Rows are numbered. After the first four, each row is followed by the numbers of the three nearest rows among all rows above it, by straight-line distance, nearest first.
In the rows, 128 means zero.
0: [ 45 136 115 137 125 122 138 117 116 131 114 117 120 138 141 135 108 110
 118 107 105 137 121 131  94 130 141 122 108 150 141 143 116 164 128 117
 126 119 138 133 118 139 127 128 131 145 106 137 134 112  94 139 145 144
 112 141 138 120 128 110 114  97 121  25 147 109 142 146 134 134 128 123
 120 119 147 106 147 149 126 132 119 136 153 135]
1: [ 62 135 123 120 133 128 129 117 112 132 118 138 121 142 134 115 103 120
 139 120 127 126 137 119 111 120 143 133 147 129 150 130 127 135 148 136
 129 125 135 118 119 119 131 141 132 127 128  86 138 110 109 136 130 132
 133 120 140 127 127 137 126 129 119 172 133 129 127 127 125 122 128 146
 145 148 129 140 138 147 129 120 125 108 138 127]
2: [ 77 128 141  90 141 116 105 116 128 132 122 137 132 113 128 110 111 124
 138 107 141 114 101 122 127 127 133 123 145  99 156 131 123 142 149 128
 104 138 142 115 136 142 144 141 142 107 124  34 120 110 129 132 125 120
 123 133 138 138 121 138 121 134 122 105 118 153 134 111 139 123 114 143
 149 150 125 141 109 164 127 117 120 113 135 123]
3: [ 70 142 117 131 132 109 142 127 102 132 128 106 129 129 123 138 113 117
 118 118 132 120  96 141 132 133 122 116 125 135 142 140 121 131 144 128
 126 109 130 128 130 136 132 146 144 121 145  75 116 112 126 139 143 146
 128 139 122 117 128 108 127 136 120  78 123 128 132 126 126 136 132 131
 132 138 135 139 131 147 133 134 116 115 136 131]
4: [ 61 119 136 108 124 126 111 134 122 122 125 133 106 112 139 117 102 123
 128  94 135 113  77 127 133 150 123 127 145 109 151 137 129 142 165 114
 110 149 127 132 152 138 131 136 113 109  99  47 120 106 127 119 138 109
 100 137 126 116 150 153 107 123 129   1 137 159 130  97 130 129 121 147
 139 145 114 118 121 155 136 115 128 126 143 135] | 2 3 0
5: [ 68 124 130 130 139 124 129 130 115 133 139 118 135 142 117 143 113 123
 116 145 146 114 130 130 160 108 109 130 124 132 123 125 134 124 165 151
 124  97 136 124 148 131 130 137 133 132 140 126 129 124 135 151 113 139
 152 148 133 112 133 128 124 161 122 176 119 160 131 130 138 132 121 135
 171 138 134 140 155 136 130 133 111 130 131 133] | 1 3 2
6: [ 63 125 132 122 127 127 139 123 117 133 136 122 123 145 121 121 121 112
 130 113 144 123 115 135 126 120 128 135 114 143 129 129 118 152 146 133
 127 111 132 137 129 130 106 128 129 132 134  91 123 120 110 140 124 130
 120 140 140 119 124 122 124 129 138 104 140 153 128 130 124 134 116 136
 142 120 115 135 137 146 126 124 108 147 144 129] | 3 1 5
7: [ 74 158 115 123 150  91 123 162  92 155 116 111 130 158 123 170  72  96
 113 136 178 116  72 163 188 110  93 148 111 145  95 135 106 162 179 157
 118  56 122 142 158 142 112 165 156 145 154 127 111 113 166 144 168 139
 146 151 119 121 155 118  86 167 125   1 120 148 133 126 147 133 102 129
 199 123 117 149 177 134 127 136  96 162 111 144] | 3 6 5
8: [ 63 138 118 125 133 130 137 111  93 125 128 136 114 151 133 116  90 107
 127  99 117 138 114 112  71 130 142 117 131 139 156 153 120 143 155 113
 119 133 132 129 133 124  91 131 117 116  99  58 115  99  89 131 115 146
 103 136 138 120 128 119 116 106 140  37 140 141 134 146 107 138 122 130
 132 125 143 126 131 155 141 112 136 116 154 125] | 0 6 3
9: [ 52 126 148 124 134 117 132 131 125 124 145 142 115 115 127 130 132 139
 135 122 138 121 100 124 197 139  86 135 133 109 116 118 141 129 157 150
 107 137 111 138 151 128 130 134 129 116 140 124 109 132 160 128 133 121
 139 138 113 107 140 130 125 141 115  21 105 165 123 119 129 137 105 141
 147 134 126 149 100 128 135 116 103 134 110 122] | 3 4 6
10: [ 60 114 142 131 139 115 112 154 140 135 131 117 130 108 133 133 128 136
 148 106 121 146  66 158 151 126  88 127 124 120 149 127 126 135 167 137
 119 149 122 159 160 133 117 139 140 125 102  57 106 104 155 112 157 111
  96 141  90 150 141 139  95 109 117   1 143 119 123 107 121 149 134 132
 125 135 123 157 105 163 124 126  85 145 123 125] | 4 9 3
11: [ 48 141 129 164 139 108 128 148 123 142 150 115 144 128 112 157 130 128
 138 159 137 135 117 164 188 137  89 163 125 133  84 113 141 146 127 146
 150 117 149 159 170 129 136 140 135 146 160 207 104 162 166 136 142 108
 153 137 102 126 153 116 132 158 111  10  96 124 136 126 129 135 135 147
 132 119 125 137 127 103 113 143  98 156  87 146] | 9 7 3
12: [ 72 135 146  87 144 133 108 121 102 120 149 161 146 142 112 124 109 127
 116 137 133 104 125 121 177 171 104 135 140 106  92 121 127 122 176 178
 114 130 132 102 168 134 126 137 113  96 154 151 103 154 154 144 110 134
 154 115 149 127 143 142 138 187 134 237 102 205 126 124 140 127 115 146
 166 141 104 156 137 127 139 122 126 133 122 130] | 5 1 6
13: [ 72 131 125  82 155 126 103 114 110 131 118 131 141 139 125 103  99 112
 135 118 139 118 118 121 136 114 143 125 135 121 158 138 119 121 150 156
 100 109 123  94 130 149 121 128 144 108 147  38 139 128 129 138 122 127
 129 127 154 136 120 135 128 157 136 241 123 176 111 117 115 123 127 128
 155 136 111 146 131 150 130 111 138 113 148 117] | 1 2 5
14: [ 59 139 117 164 100 110 148 126  92 117 187 128 113 170 121 148 102 125
  98 114 134 144 118 127  87 110 125 130 127 135  75 144 130 175 184 108
 144 146 138 144 171 106  94 128  85 141 128 233 129 136 100 127 111 123
 151 162 131  98 139 106 134 117 140  31 116 147 129 131 147 124 129 179
 125 108 117  98 163 132 115 143 130 150 117 143] | 0 6 11
15: [ 71 125 137 129 115 141 131 131 137 135 136 124  98 103 134  93 110 148
 130 118 105 136 126 108  79 155 147 126 156 114 152 145 115 144 154 107
 128 152 129 131 149 108 132 125  96 135  87  78 126 114  83 112 115 108
  85 123 127 133 126 130 132 109 132  13 142 127 142 131 124 136 144 141
 122 150 146 104 119 151 130 113 130 127 140 116] | 8 4 0
16: [ 65 139 121 118 128 111 126 124 108 139 127 132 138 138 133 138 115 115
 125 127 124 124 113 135 131 125 145 125 140 137 143 117 128 132 145 131
 124 115 130 127 130 135 107 134 139 119 125  77 121 134 124 144 134 141
 131 130 149 113 140 128 132 135 140 118 127 163 121 109 147 143 119 136
 149 137 122 148 151 150 145 108 111 126 133 122] | 6 3 1
17: [ 57 130 126 155 118 123 155 137  92 133 158 131 113 149 139 158  96 120
 111 118 130 140 110 128  92 119 122 137 126 141 112 143 123 168 151 122
 128 125 118 144 153 131 114 120 125 145 115 162 136 110 102 122 128 121
 129 139 116 115 125  98 130 129 137   5 121 138 131 134 139 147 126 164
 129 119 142 107 137 135 109 138 127 143 138 136] | 0 14 6
18: [ 62 104 137  97 123 106 119 159 105 134 142 131 111 111 151 127  81 136
 122 109 150 112  47 152 161 127 106 140 141 103 132 126 114 149 209 134
 110 110 127 127 184 146 128 132  98  96 105  82  99 104 141 122 161 119
 104 143 103 138 157 130 102 130 148   1 122 176 128 112 155 153 132 151
 164 143 137 131 123 154 123 128  96 137 122 137] | 4 10 9
19: [ 80 140 146 144 143 117 124 149 119 128 130 123 147 137 104 143 133 116
 130 163 150 117 118 149 185 101  90 152 127 143 105 126 140 132 125 167
 126 121 116 135 161 133 116 129 146 143 156 155 111 138 164 135 142 128
 154 129 119 123 131 135 121 149 127 102 109 143 132 128 117 121 106 127
 144 110 129 135 154 105 115 137 119 138 104 135] | 5 11 9
20: [ 43 131 113 130 122 118 141 126 112 138 136 127 114 141 134 131 102 141
 118 115 138 120 134 133 135 134 111 124 126 137 135 123 124 144 150 139
 118 124 125 116 132 132 113 112 142 130 135 103 115 116 123 139 128 130
 127 139 121 108 123 113 116 131 135 117 122 141 122 132 132 119 122 139
 146 120 129 128 132 137 132 130 135 131 130 126] | 6 3 16
21: [ 53 120 135 141 132 116 138 122 105 114 184 142 117 169 115 125 109 116
 105 121 148 114 111 125 138 123 103 148 137 107  84 132 117 178 202 140
 128 128 122 129 186  99 101 124  93 123 131 238 116 135 130 135 137 126
 150 155 132 114 139 142 111 147 147  66 109 196 123 109 131 132 130 152
 152 124 114 115 170 126 111 131 138 158 106 150] | 14 17 19
22: [ 41 137 126 119 134 114 136 124 107 114 130 125 123 138 111 132 113 129
 108 136 134 114 125 126 124 147 152 118 136 114 125 143 128 124 147 138
 119 125 119 108 139 129 119 137 128 111 142  92 128 123 105 129 109 131
 127 121 145 131 127 124 136 137 130 178 121 150 133 118 127 134 118 139
 157 130 138 144 134 153 131 111 130 120 132 112] | 1 16 20
23: [ 54 144 124 116 134 121 134 132 105 146 118 131 126 142 134 140 110 112
 129 117 138 127 112 134 142 156 116 143 124 150 133 133 136 140 149 131
 138  99 126 137 141 132 113 140 134 123 132  85 121 129 130 137 129 136
 136 136 137 119 140 136 122 134 134 112 113 150 127 134 136 125 118 138
 156 121 118 142 138 143 131 118 112 127 145 124] | 16 6 20
24: [ 50 158 124 120 153 102 115 146 108 163  91  93 118 107 132 130 105 114
 140 106 129 136  83 153 128 143 126 125 113 150 174 136 102 131 126 132
 104  91 134 133 104 158 142 130 162 117 114   1 118 104 122 124 145 140
 101 126 116 139 149 119  85 109 119   1 162  90 141 118 114 152 120 122
 134 127 150 128 123 157 132 127  96 124 134 120] | 3 10 4
25: [ 53 118 129 159 129 114 136 152 116 131 152 114 117 111 127 155 100 136
 133 114 131 143  56 167 158 111  91 135 131 115 120 120 119 158 169 117
 119 142 115 154 185 123 129 126 121 124  99 118 121 114 125 107 148 109
 112 151  69 126 153 107  97  95 123   1 156 109 145 122 130 157 140 161
 112 129 144 113 107 154 121 126  86 142  99 139] | 10 18 17
26: [ 61 150 124 100 154 131 121 109 113 136 116 123 136 150 135 133 119 115
 107 144 150 115 144 115 120 120 122 133 146 117 122 125 123 119 152 155
 120 106 146 107 117 132 118 132 154 117 151 103 128 146 130 147 107 153
 156 124 149 119 132 118 137 163 149 255 108 192 114 127 131 103 113 127
 158 143 111 134 144 129 126 132 141 128 159 123] | 13 5 22
27: [ 84 122 126 111 142 117 125 147  84 132 150 155 100 136 136 123  67 108
 121  82 150 121  39 135 102 112 136 114 150 107 145 129 115 166 210 108
 113 117 120 145 174 150  91 136  96 101  87  42 109  90 109 110 154 131
 124 154 114 134 142 115  89 111 136   1 140 175 124 125 132 148 128 159
 162 162 114 129 142 174 123 112 118 137 149 145] | 18 4 8
28: [ 62 103 138 112 114 132 117 134 125 129 163 164 115  99 122 127 121 146
 120 126 132 123  80 151 165 117  97 117 136  89 118 131 141 147 166 139
 114 149 110 147 202 130 128 133 105  89 107 144  99 142 146 118 131  97
 123 143 110 121 150 136 117 142 130   1 117 165 121 103 144 124 109 159
 134 157 118 142 110 127 137 127 123 126 114 132] | 9 18 4
29: [ 61 137 136 100 150 122 107 150 106 148  97 110 146 111 132 131 101 127
 144 109 134 139  96 155 156 128 124 118 124 115 157 108 125 126 151 121
 118 106 125 131 140 154 133 138 134 120 128   3 115 102 128 126 144 131
 124 142 115 132 142 135 100 133 126   1 142 130 138 118 137 126 110 126
 146 150 142 138 124 152 142 119 105 123 134 124] | 24 4 10
30: [ 55 130 125 130 121 117 146 132 119 132 147 123 121 130 126 133 125 115
 125 137 124 130 135 131 116 154 136 129 115 140 130 135 134 147 139 132
 135 131 139 127 135 119  96 125 129 138 137 123 128 129 114 132 124 136
 121 138 129 115 124 119 124 136 126 119 121 134 141 137 131 146 112 137
 119 128 122 114 128 125 110 129 114 148 122 132] | 6 20 23
31: [ 48 117 152  70 122 138 104 119 118 146  99 117 135 100 140  95 123 136
 149 122 104 120 133 120 142 153 146 118 146 106 179 126 136 101 116 136
 104 146 132 105 107 128 130 128 138  90 122   1 121 111 143 139 131 126
 109 103 129 131 122 136 133 145 126 220 124 158 140 125 128 109 136 124
 139 166 132 154 101 157 148 107 120  95 155 114] | 13 2 1
32: [ 59 147 139 134 143 110 144 140 106 141 117 107 137 123 129 141 118 120
 129 137 138 129 119 151 145 135 117 146 121 133 141 130 119 152 143 143
 117  89 141 123 121 135 129 138 138 140 136  77 140 117 130 144 134 128
 133 136 136 125 135 134 115 128 129 109 120 128 138 126 136 123 116 137
 145 138 120 138 139 156 128 126 102 136 121 125] | 23 3 6
33: [ 68 128 131 108 122 131 131 125 108 133 131 122 134 140 134 122 112 111
 137 122 138 119 107 125 131 118 128 133 123 114 132 137 124 134 155 141
 119 132 131 119 134 130 112 139 114 113 134  97 117 125 136 141 117 113
 137 116 133 126 116 141 118 160 148 174 118 171 125 115 121 128 138 136
 144 140 114 153 145 144 126 117 129 127 138 117] | 22 1 16
34: [ 62 127 142 125 131 135 133 151 120 135 144 123 119  96 127 126 116 137
 136 137 138 129 101 143 172 137  98 118 144 108 124 124 139 139 158 139
 102 148 117 132 162 136 133 132 122 112 112 112 113 124 146 109 145 109
 133 132 109 125 147 125 105 122 135   1 138 127 129 109 130 138 131 147
 112 135 128 122  98 147 144 121  98 137 103 123] | 9 28 25
35: [ 57 149 101 141 130 117 142 138 115 129 109 100 123 154 141 148  90 116
 125 120 122 136 129 133  96 112 135 136 108 173 158 138 116 145 121 122
 132 102 142 125 105 139 114 129 122 146 113  84 143 121 100 144 126 142
 129 139 143 120 125 108 118 126 128 117 155 122 148 149 135 141 117 120
 136 116 143 113 156 140 125 136 134 127 150 124] | 6 0 20
36: [ 52 146 131 116 143 118 143 124 112 139 130 117 116 164 136 134 109 113
 105 109 124 119 125 121 103 118 128 138 115 143 124 130 106 145 162 144
 121 117 131 109 119 140 103 136 128 126 132  99 126 126 121 138 126 120
 136 136 128 116 128 131 120 154 148 177 118 146 120 129 112 129 134 129
 154 129 124 135 142 141 116 137 121 125 136 133] | 33 1 20
37: [ 61 145 127  80 144 125 116 159 116 136 110 106 134 107 147 126  99 114
 133 106 130 111  78 161 152 130 116 128 122 139 153 122 113 147 144 127
 108  99 134 127 126 135 143 151 141 117 113  29 110 108 147 117 141 138
 121 138 129 138 151 123  95 132 122   1 133 125 132 112 136 147 123 115
 149 145 143 139 126 165 129 127 102 114 130 125] | 29 24 4
38: [ 54 137 123 128 140 131 138 118 106 133 128 135 123 154 141  94 103 123
 127 109 122 121 142 107  57 173 146 116 132 135 143 141 130 133 150 112
 130 135 139 109 107 136 111 130 130 125 121  62 134 120  85 148 100 127
 134 113 149 124 104 130 165 135 133 203 130 158 132 128 118 122 136 130
 149 123 125 123 150 149 134 110 144 119 148 127] | 1 22 36
39: [ 63 118 125 141 115 136 126 136 106 120 149 163  98 142 137 108  96 121
 132  93 108 131 102 112  67 143 143 116 129 112 144 141 114 155 166  97
 131 144 126 144 170 126 114 126 107 122  89  88 130 112  84 104 115 110
 102 131 119 122 129 123 123 110 136   1 147 134 136 120 142 138 129 154
 143 135 118 107 126 148 123 110 142 120 145 130] | 15 8 4
40: [ 47 134 126 114 141 122 119 121 129 130 133 115 127 143 113 138 112 116
 128 128 142 123 140 127 139 139 130 136 135 133 131 125 133 135 139 145
 130 109 125 115 129 140 135 130 127 128 145 146 125 138 134 128 126 142
 134 127 146 131 125 118 137 148 135 167 118 153 131 131 121 125 106 136
 153 135 115 136 153 128 114 123 114 122 132 140] | 5 22 36
41: [ 54 134 129 107 131 117 120 124 119 137 134 133 139 129 132 125 105 124
 114 118 142 124 118 143 148 125 123 147 133 131 116 138 126 130 159 142
 130 108 127 132 131 140 129 155 149 137 142 121 127 119 133 139 158 134
 134 142 133 124 133 124 113 142 126 100 126 176 130 134 125 116 122 138
 141 148 112 135 141 131 115 129 129 137 129 128] | 23 6 20
42: [ 55 137 104 154 129 131 154 125 103 128 161 142 122 173 134 151  97 115
 112 125 142 145 130 128  99 124 130 121 129 140  99 139 121 169 154 139
 147 124 122 132 145 133 118 123 108 144 121 176 130 137 109 132 125 132
 134 137 144 112 128 121 127 132 125  83 120 140 141 132 131 128 102 149
 123 118 128 117 159 130 114 141 138 144 129 117] | 17 30 14
43: [ 53 149 117 137 146 115 123 124 104 146 116 102 112 158 133 131  97 108
 119 108 132 135 139 121 100 138 137 126 116 160 129 144 118 148 125 129
 123  94 134 120  93 137 102 127 142 138 139  46 129 112 100 127 132 141
 127 130 156 123 132 117 116 131 124 167 154 131 126 131 129 130 131 125
 138 124 140 127 147 152 130 114 109 117 148 136] | 35 1 36
44: [ 44 129 134 156 120 116 130 154 113 133 147 129 107 116 123 131 117 128
 130  99 119 141  79 140 119 143 115 135 133 117 129 128 135 153 144 132
 134 121 110 158 152 118 122 131 122 131 104 129 122 104 118 127 146 123
 119 133  99 114 143 122 116  97 138   1 128 131 126 121 121 142 118 162
 128 113 126 115 129 121 120 144 111 132 124 140] | 17 25 34
45: [ 50 113 159  64 137 133 108 131 137 136 118 139 125  83 133 104 117 150
 139 143 138 106  94 141 201 119 100 122 133  83 162 108 127 118 152 159
 110 132 110 110 159 124 134 129 150 101 143  31 117 116 161 123 138 124
 120 111 113 116 141 143 120 164 119 135 118 181 123 120 119 130 123 152
 151 161 120 162  85 154 143 111 107 106 117 120] | 2 31 33
46: [ 61 134 123 121 130 139 127 111 118 139 126 125 132 129 141 125 111 126
 131 125 127 133 138 133 149 137 129 144 122 127 140 123 113 130 148 139
 123 120 142 130 130 123 134 126 130 136 125  94 120 119 121 139 126 123
 142 132 125 118 124 136 115 137 128 144 111 138 132 112 114 118 134 125
 141 154 128 140 145 134 119 130 134 138 120 124] | 1 20 33
47: [ 60 160 103 159 141 108 158 111  99 140 122 121 109 184 147 134  86 106
 104 118 111 138 153 106  52 157 142 128 132 151 136 152 124 154 149 121
 138 109 141 112 110 121  93 131 132 142 129  87 146 124  90 143 112 145
 130 125 155 106 120 122 137 110 128 215 137 144 150 142 146 112 118 139
 151 115 141 110 154 156 125 120 139 139 148 122] | 38 43 36
48: [ 65 140 122 120 151 119 142 129 119 131 125 128 118 134 123 140 111 134
 124 114 126 119 110 134 133 175 121 141 132 131 137 129 121 135 152 131
 111 113 138 132 135 131 114 142 141 133 131  83 122 121 124 150 137 129
 126 133 120 117 145 120 104 119 117  92 121 136 127 121 128 134 144 143
 136 132 129 129 122 140 117 130 107 127 129 120] | 3 23 32
49: [ 53 138 114 161 121 108 139 144 115 146 138 102 128 140 144 154 101 114
 126 112 141 144  98 151 100 133 114 141 141 143 130 135 136 167 136 137
 129 111 132 154 151 130 103 133 119 142 103 124 122 118 107 115 143 128
 124 156 132 137 123 117 105 115 123   1 134 112 142 131 143 134 109 132
 125 130 143 120 158 117 117 129 129 136 118 128] | 17 44 0
50: [ 49 131 131 133 142 101 139 147 127 148 100 108 112 107 133 142  85 125
 166  95 128 134  76 152 127 123 107 136 118 143 164 134 118 138 151 120
 127 113 134 145 153 147 126 149 144 141  95  41 109  97 128 126 158 136
 114 128  97 130 142 111  93 106 123   1 149  93 145 123 125 149 125 131
 122 121 144 137 138 156 113 135  97 135 123 119] | 24 10 37
51: [ 58 142 135 128 143 123 129 129 114 129 117 130 127 167 134 132 108 120
 107 116 126 137 127 140 101 114 137 130 120 155 137 132 129 145 142 131
 142 106 134 121 123 120 122 130 143 133 132  94 136 114 122 139 127 125
 135 138 137 108 131 123 116 136 126 164 122 134 148 125 136 134 106 141
 124 106 126 135 148 138 133 116 133 134 145 117] | 36 1 6
52: [ 49 134 138 122 141 129 141 130 106 132 141 127 122 135 125 135 124 129
 134 119 132 139 105 151 121 187 109 120 132 130 134 145 125 144 165 134
 103 131 127 131 142 136 115 130 133 134 115 110 114 124 133 132 126 131
 132 138 133 116 153 128 118 134 148  74 138 149 121 125 125 142 125 149
 144 132 123 128 140 145 119 129 123 127 125 134] | 48 23 20
53: [ 60 157 114 123 149 112 127 131  94 137 102 106 120 167 136 132  90 105
 121 122 137 142 129 138  93 136 146 125 124 168 154 142 121 151 137 130
 115  93 128 124 113 133 130 133 163 153 122  61 148 116 105 154 120 139
 126 134 152 135 112 117 120 145 113 176 124 138 143 129 135 121 135 122
 156 117 143 124 163 151 121 137 138 132 145 133] | 43 51 35
54: [ 74 141 116 158 150  94 144 156  89 142 167 121 100 174 114 192  62 115
 109 149 187 124  77 162 178 155  62 153 116 150  69 131 121 180 193 163
 129  73 115 154 213 141 100 147 136 138 147 238 103 118 155 137 176 135
 157 192 103 112 148 118  83 133 124   1 115 161 128 125 144 147 116 160
 166 115 121 134 186 120 127 143  87 172  93 129] | 7 21 11
55: [ 62 125 136 112 126 117 114 118 142 138 142 150 126 120 133 118  79 115
 136 109 130 115  76 159 143 138 125 135 156 112 143 135 127 145 183 124
 101 131 120 115 160 127 121 128 136  95 114  79 100 123 129 123 136 118
 119 142 129 156 138 130 112 141 128   1 134 160 112 122 127 140 111 146
 141 146 115 152 133 156 133 120 112 133 118 130] | 4 18 34
56: [ 55 138 143 115 144 118 115 141 139 157 122 123 137 104 117 150 123 131
 149 136 148 142  97 154 212 136  97 135 115 130 144 119 129 122 142 155
 110 115 124 140 128 148 134 140 166 132 161  89 114 139 168 130 157 128
 123 127 107 138 143 128 101 147 123  24 114 148 127 120 128 122 109 127
 159 145 114 146 109 145 135 117  85 118 110 138] | 9 34 29
57: [ 64 123 137 108 134 130 119 113 108 124 147 131 122 144 121 133 100 126
 123 115 128 130 102 128 128 123 135 124 136 115 130 137 135 139 154 130
 117 143 120 132 145 123 131 129 114 123 140 109 113 122 132 123 115 118
 127 124 140 142 116 137 133 145 137 110 109 168 120 117 123 132 114 152
 142 145 125 145 143 136 124 120 115 136 135 119] | 33 6 16
58: [ 60 142 126 123 151 122 131 125  98 145 128 120 124 143 126 145 101 113
 126 131 137 117 126 140 135 122 128 149 127 145 122 137 119 146 145 141
 145 120 128 127 140 135 115 149 137 124 131  97 121 112 117 139 140 131
 120 126 151 133 136 119 106 149 128  88 151 149 137 127 128 135 113 139
 145 116 132 122 148 144 126 146 117 143 113 123] | 6 23 41
59: [ 73 128 129 105 128 113 139 134 124 122 137 119 125 144 109 122 115 112
 110 132 139 114 137 159 172 111 111 143 127 123 124 133 128 139 141 159
 120 118 128 115 146 127 121 132 139 123 154 132 118 133 136 139 122 128
 138 134 118 101 135 139 123 155 125 124 103 167 122 122 140 130 131 146
 138 137 109 139 139 132 137 130 110 127 114 138] | 5 41 40
